Here is a tiny trained network, its code and every weight. The questions are about switching its units off for an input and a target symbol, where a switched-off unit gives its printed mean instead of its output.

import numpy as np


def w(rows, s, z=0):
    codes = np.array(rows[::2]) - 128.0
    scale = np.full(codes.shape[1], s)
    scale[-1] = z or s
    return codes * scale


def f(y):
    return np.maximum(y, 0)


def softmax(a):
    e = np.exp(a - a.max(-1, keepdims=True))
    return e / e.sum(-1, keepdims=True)


def log_softmax(a):
    a = a - a.max(-1, keepdims=True)
    return a - np.log(np.exp(a).sum(-1, keepdims=True))


def net(x, mask):
    ids = ['ΓΠΣζηλμψ'.index(c) for c in x.split()]
    T = len(ids)
    res = E[ids] + P[:T]
    r = res
    for j in range(3):
        rows = slice(2 * j, 2 * j + 2)
        q, k, v = (r @ M[0][rows].T for M in (Q, K, V))
        z = softmax(np.where(np.tri(T) > 0, q @ k.T / 2**0.5, -1e9)) @ v
        o = O[0][rows]
        res = res + np.where(mask[j], z, o[:, -1]) @ o[:, :-1]
    y = f(res @ A[0][:, :-1].T + A[0][:, -1])
    res = res + np.where(mask[3:7], y, B[0][:, -1]) @ B[0][:, :-1]
    return log_softmax(res[-1] @ U[:, :-1].T + U[:, -1])


Q, K, V, O, A, B = {}, {}, {}, {}, {}, {}
E = w([
[86,219,151],'Γ',
[66,209,49],'Π',
[160,48,20],'Σ',
[45,186,125],'ζ',
[53,204,195],'η',
[48,189,137],'λ',
[12,96,237],'μ',
[42,183,114],'ψ',
],0.012)
P = w([
[254,185,183],'0',
[55,149,102],'1',
[55,135,83],'2',
[52,128,85],'3',
[48,122,79],'4',
[49,117,82],'5',
[47,115,86],'6',
[39,104,83],'7',
[35,105,86],'8',
],0.0062)
Q[0] = w([
[7,104,49],'h1',
[129,148,66],'h1',
[136,173,114],'h2',
[189,122,151],'h2',
[81,132,142],'h3',
[92,156,97],'h3',
],0.02)
K[0] = w([
[254,140,118],'h1',
[178,117,132],'h1',
[119,137,77],'h2',
[139,159,147],'h2',
[148,70,105],'h3',
[148,45,157],'h3',
],0.022)
V[0] = w([
[253,71,208],'h1',
[104,208,183],'h1',
[115,208,122],'h2',
[91,162,215],'h2',
[189,200,48],'h3',
[77,178,152],'h3',
],0.013)
O[0] = w([
[184,74,232,3],'h1',
[124,64,28,250],'h1',
[167,160,170,238],'h2',
[149,197,90,163],'h2',
[247,192,92,27],'h3',
[96,187,186,223],'h3',
],0.011,0.0056)
A[0] = w([
[121,103,195,20],'n1',
[104,142,47,2],'n2',
[156,4,68,129],'n3',
[82,83,125,195],'n4',
],0.012,0.0063)
B[0] = w([
[39,104,63,134],'n1',
[220,1,170,227],'n2',
[43,190,214,154],'n3',
[180,108,188,251],'n4',
],0.0081,0.013)
U = w([
[120,184,126,124],'Γ',
[223,17,78,190],'Π',
[202,129,230,132],'Σ',
[119,143,108,84],'ζ',
[54,254,142,1],'η',
[106,159,114,74],'λ',
[65,118,176,185],'μ',
[131,128,110,130],'ψ',
],0.0098,0.0031)

Each question gives the input, a string of symbols that net reads in full, and the target symbol t.
The units are the heads (2 rows each of Q, K, V and O) and the neurons (one row each of A and B). Each row of codes is followed by its name. A weight is (code - 128) times the scale printed after its matrix; where a second scale follows, it is the last column's (O, A, B and U).
mask holds one flag per unit, heads first, then neurons. A switched-off unit (its flag False) gives its mean, the last column of its rows in O or B, instead of its output. The means were averaged over made-up inputs and are rounded, as every weight is.
A unit's drop is (log p(t) with every unit on - log p(t) with that unit switched off) / (log p(t) with every unit on - log p(t) with every unit switched off).
The circuit of an input: a set's keep is (log p(t) with only the set's units on - log p(t) with every unit switched off) / (log p(t) with every unit on - log p(t) with every unit switched off). Starting from all 7 units, units are removed one at a time, each time the one whose removal leaves the highest keep (on an exact tie, the one counted first), for as long as the keep stays at least 0.8.
units of the circuit, in order: the units of the circuit, biggest drop first
most important unit: the unit with the biggest drop
top k neurons: the k neurons with the biggest drops, biggest first
heads that matter: for each layer, one digit per head in row order, 1 if its drop is at least 0.15 and else 0, layers parted by /
drop of u: that unit's drop, to one decimal
input Σ ψ μ Σ Π Σ, target Σ: heads that matter -> 100
input Σ Π Σ μ Π μ μ Σ Γ, target Σ: most important unit -> h3
input Π Σ μ Σ, target μ: heads that matter -> 010
input μ Π ζ Σ Γ, target η: heads that matter -> 100
input Π Σ ψ, target Π: heads that matter -> 101
input μ μ η Π ζ μ Σ μ, target η: units of the circuit, in order -> [h1; n2]
input Σ η μ ψ, target Σ: heads that matter -> 101
input Π Σ Γ μ Π Γ, target Π: top 2 neurons -> [n3; n2]
input Π Π μ Σ Γ, target Π: top 2 neurons -> [n2; n3]
input μ η μ Σ Π, target η: top 2 neurons -> [n2; n4]
input Π ψ Π Σ μ η, target Π: drop of h3 -> 1.3
input Σ Σ Π η Σ Π λ, target Σ: drop of h3 -> 1.5
input μ Π Σ η Γ, target η: drop of h1 -> 1.8
input μ Π μ μ μ Π Π Σ ζ, target η: units of the circuit, in order -> [h1]
